Below are the code and all the weights of a small trained network. Each question names an input and a target symbol and asks about switching units off, where a switched-off unit gives its printed mean instead of its output.

import numpy as np


def w(rows, s, z=0):
    codes = np.array(rows[::2]) - 128.0
    scale = np.full(codes.shape[1], s)
    scale[-1] = z or s
    return codes * scale


def norm(h):
    return h / np.sqrt((h * h).mean(-1, keepdims=True) + 1e-5)


def f(y):
    return y / 2 * (1 + np.tanh(0.7978845608 * (y + 0.044715 * y**3)))


def softmax(a):
    e = np.exp(a - a.max(-1, keepdims=True))
    return e / e.sum(-1, keepdims=True)


def log_softmax(a):
    a = a - a.max(-1, keepdims=True)
    return a - np.log(np.exp(a).sum(-1, keepdims=True))


def net(x, mask):
    ids = ['ΓΔΘΛΦΩαβεζημπτψ'.index(c) for c in x.split()]
    T = len(ids)
    res = E[ids] + P[:T]
    u = 0
    for l in range(2):
        q, k, v = (norm(res) @ M[l].T for M in (Q, K, V))
        z = softmax(np.where(np.tri(T) > 0, q @ k.T / 2**0.5, -1e9)) @ v
        res = res + np.where(mask[u], z, O[l][:, -1]) @ O[l][:, :-1]
        u += 1
        y = f(norm(res) @ A[l][:, :-1].T + A[l][:, -1])
        res = res + np.where(mask[u : u + 16], y, B[l][:, -1]) @ B[l][:, :-1]
        u += 16
    return log_softmax(norm(res)[-1] @ U[:, :-1].T + U[:, -1])


Q, K, V, O, A, B = {}, {}, {}, {}, {}, {}
E = w([
[146,104,84,135,150],'Γ',
[128,115,102,133,123],'Δ',
[151,92,93,149,168],'Θ',
[162,126,95,137,168],'Λ',
[135,118,100,130,126],'Φ',
[96,150,79,159,125],'Ω',
[191,122,140,149,127],'α',
[189,201,142,82,79],'β',
[216,172,155,99,120],'ε',
[173,115,144,102,66],'ζ',
[90,79,99,102,135],'η',
[165,80,195,71,108],'μ',
[35,119,252,54,153],'π',
[161,105,147,49,170],'τ',
[97,116,59,131,40],'ψ',
],0.014)
P = w([
[49,171,186,98,47],'0',
[60,156,178,82,60],'1',
[96,130,129,87,109],'2',
[107,120,109,80,125],'3',
[121,127,87,67,156],'4',
[120,96,52,78,206],'5',
[93,62,47,76,170],'6',
[75,3,72,84,132],'7',
[150,71,34,27,173],'8',
[136,74,37,39,171],'9',
],0.005)
Q[0] = w([
[162,155,72,2,156],'0.h0',
[209,181,172,215,124],'0.h0',
],0.0075)
K[0] = w([
[183,3,114,17,68],'0.h0',
[62,217,124,241,58],'0.h0',
],0.005)
V[0] = w([
[253,50,166,106,18],'0.h0',
[185,51,202,66,150],'0.h0',
],0.0028)
O[0] = w([
[243,21,83,255,150,252],'0.h0',
[212,72,93,97,34,210],'0.h0',
],0.0046,0.0025)
A[0] = w([
[130,185,101,135,59,95],'0.n0',
[99,113,196,92,187,70],'0.n1',
[153,174,84,134,107,96],'0.n2',
[133,156,50,150,159,137],'0.n3',
[140,143,132,124,84,163],'0.n4',
[144,82,62,104,159,223],'0.n5',
[190,37,214,130,157,252],'0.n6',
[85,29,254,131,135,124],'0.n7',
[203,162,138,102,62,171],'0.n8',
[166,100,190,153,225,138],'0.n9',
[176,182,128,45,93,132],'0.n10',
[153,153,110,139,102,103],'0.n11',
[101,135,111,80,92,106],'0.n12',
[117,77,177,118,75,205],'0.n13',
[125,92,97,161,164,92],'0.n14',
[100,123,64,249,119,165],'0.n15',
],0.0073,0.0027)
B[0] = w([
[133,2,152,129,169,134],'0.n0',
[233,91,158,148,129,119],'0.n1',
[173,94,161,143,95,132],'0.n2',
[144,142,138,122,71,157],'0.n3',
[146,165,160,213,187,145],'0.n4',
[100,200,157,115,118,254],'0.n5',
[128,209,166,132,90,216],'0.n6',
[190,163,29,87,146,140],'0.n7',
[105,118,96,144,196,182],'0.n8',
[40,126,111,78,40,131],'0.n9',
[73,158,77,149,27,166],'0.n10',
[117,40,101,135,121,130],'0.n11',
[45,91,157,164,168,147],'0.n12',
[163,198,74,137,219,175],'0.n13',
[158,144,119,128,88,144],'0.n14',
[228,163,144,108,105,154],'0.n15',
],0.0052,0.0069)
Q[1] = w([
[155,140,74,60,100],'1.h0',
[85,77,254,121,178],'1.h0',
],0.0097)
K[1] = w([
[126,3,109,49,94],'1.h0',
[93,186,170,220,147],'1.h0',
],0.007)
V[1] = w([
[128,10,143,28,117],'1.h0',
[88,57,44,193,3],'1.h0',
],0.0051)
O[1] = w([
[73,128,115,126,13,172],'1.h0',
[116,231,2,192,175,246],'1.h0',
],0.0083,0.0011)
A[1] = w([
[149,176,82,254,178,119],'1.n0',
[186,36,90,73,115,181],'1.n1',
[143,235,134,67,136,175],'1.n2',
[162,157,153,201,73,164],'1.n3',
[155,247,109,118,242,116],'1.n4',
[176,206,88,124,134,147],'1.n5',
[168,67,123,90,90,149],'1.n6',
[28,166,90,140,104,198],'1.n7',
[122,136,145,121,60,179],'1.n8',
[120,27,118,160,65,190],'1.n9',
[214,180,115,246,119,91],'1.n10',
[162,183,199,202,188,2],'1.n11',
[72,150,189,84,171,115],'1.n12',
[123,97,152,63,111,194],'1.n13',
[231,172,99,120,142,134],'1.n14',
[186,198,161,149,123,74],'1.n15',
],0.0077,0.0029)
B[1] = w([
[68,96,123,156,47,203],'1.n0',
[158,185,122,129,65,198],'1.n1',
[99,119,108,189,171,254],'1.n2',
[108,170,145,7,187,158],'1.n3',
[68,121,211,155,84,215],'1.n4',
[111,36,75,176,78,251],'1.n5',
[99,125,158,151,92,174],'1.n6',
[193,184,107,97,199,206],'1.n7',
[57,135,130,87,164,178],'1.n8',
[110,165,177,84,97,145],'1.n9',
[109,85,169,2,122,199],'1.n10',
[190,56,61,60,169,121],'1.n11',
[180,39,110,195,69,129],'1.n12',
[58,159,181,140,156,174],'1.n13',
[205,130,92,142,137,248],'1.n14',
[183,151,90,100,196,158],'1.n15',
],0.0064,0.0055)
U = w([
[108,111,117,145,104,81],'Γ',
[85,124,146,179,144,72],'Δ',
[188,147,167,164,197,79],'Θ',
[85,154,62,237,216,189],'Λ',
[41,220,207,25,74,173],'Φ',
[84,173,81,45,233,147],'Ω',
[254,213,146,77,104,167],'α',
[81,145,210,106,153,182],'β',
[144,97,111,123,162,105],'ε',
[119,107,159,155,154,61],'ζ',
[179,8,92,89,50,172],'η',
[180,97,115,100,196,66],'μ',
[73,121,77,160,125,170],'π',
[101,149,111,147,136,69],'τ',
[106,117,142,131,167,1],'ψ',
],0.0098,0.005)

Each question gives the input, a string of symbols that net reads in full, and the target symbol t.
The units are the heads (2 rows each of Q, K, V and O) and the neurons (one row each of A and B). Each row of codes is followed by its name. A weight is (code - 128) times the scale printed after its matrix; where a second scale follows, it is the last column's (O, A, B and U).
mask holds one flag per unit, layer by layer, with each layer's heads first. A switched-off unit (its flag False) gives its mean, the last column of its rows in O or B, instead of its output. The means were averaged over made-up inputs and are rounded, as every weight is.
A unit's drop is (log p(t) with every unit on - log p(t) with that unit switched off) / (log p(t) with every unit on - log p(t) with every unit switched off).
The circuit of an input: a set's keep is (log p(t) with only the set's units on - log p(t) with every unit switched off) / (log p(t) with every unit on - log p(t) with every unit switched off). Starting from the 12 units with the biggest drops (on a tie, the unit counted first), units are removed one at a time, each time the one whose removal leaves the highest keep (on an exact tie, the one counted first), for as long as the keep stays at least 0.8.
circuit, biggest first: the units of the circuit, biggest drop first
unit that matters most: the unit with the biggest drop
top k neurons: the k neurons with the biggest drops, biggest first
top k neurons in layer l: the k neurons of layer l with the biggest drops, biggest first
input μ μ Ω, target α: unit that matters most => 0.n15
input α ζ Ω α, target η: top 2 neurons in layer 1 => (1.n11, 1.n10)
input Φ Φ Φ ζ Φ ζ μ ζ, target α: top 2 neurons => (0.n6, 0.n13)
input μ ε ζ Θ, target η: circuit, biggest first => (0.h0, 1.n10)
input τ τ μ ε, target Φ: circuit, biggest first => (1.h0, 1.n8)
input Φ Φ ψ π η Φ τ η, target Ω: circuit, biggest first => (1.n7, 1.n5)
input ζ ζ Φ Φ ζ Φ α, target η: top 2 neurons in layer 1 => (1.n5, 1.n10)
input Ω Φ ζ Φ Φ ζ Γ, target η: top 3 neurons => (0.n15, 0.n10, 1.n10)
input τ Φ β Φ ζ Φ ζ τ ζ η, target Φ: circuit, biggest first => (1.h0, 1.n5)
input Θ Φ Φ μ τ ζ Φ ζ β, target η: circuit, biggest first => (0.n6, 1.n5, 1.n7)
input η ζ Γ, target Ω: top 3 neurons => (0.n5, 0.n4, 0.n8)
input Φ Φ Φ Φ ζ ψ μ, target Λ: circuit, biggest first => (0.n6, 1.n2, 1.h0)
input Φ Φ Φ τ Φ Φ μ ζ, target α: circuit, biggest first => (0.n13, 1.n0)
input Θ ζ Φ Φ ζ τ, target Φ: top 2 neurons in layer 0 => (0.n13, 0.n9)
input η β τ ζ α Φ τ Φ α, target Φ: circuit, biggest first => (1.h0, 0.n9, 1.n3, 1.n8)
input Θ η Φ, target Ω: unit that matters most => 0.n6
input τ Θ Δ, target Φ: circuit, biggest first => (1.h0, 1.n5)
input ζ μ Θ η π Φ Φ τ Φ β, target Φ: circuit, biggest first => (1.h0, 1.n8)
input Θ μ ζ Φ β, target η: top 2 neurons in layer 0 => (0.n6, 0.n10)
input Γ Θ Φ Φ β Φ Φ τ Φ μ, target Φ: top 3 neurons => (0.n5, 0.n9, 1.n13)
input Φ η Γ, target Ω: top 2 neurons => (0.n5, 1.n4)
input Φ π Φ Φ ζ, target η: top 2 neurons => (0.n5, 0.n8)
input η Φ Φ, target Ω: unit that matters most => 1.n7
input Φ Θ μ Φ, target α: top 3 neurons => (0.n6, 0.n5, 0.n7)
input Γ τ π ζ, target Φ: top 2 neurons => (0.n4, 0.n10)
input Γ Ω Φ Γ Φ τ ζ Φ ζ Λ, target η: top 2 neurons => (1.n5, 0.n10)
input π Φ Ω ζ τ μ, target Φ: top 2 neurons in layer 0 => (0.n9, 0.n4)
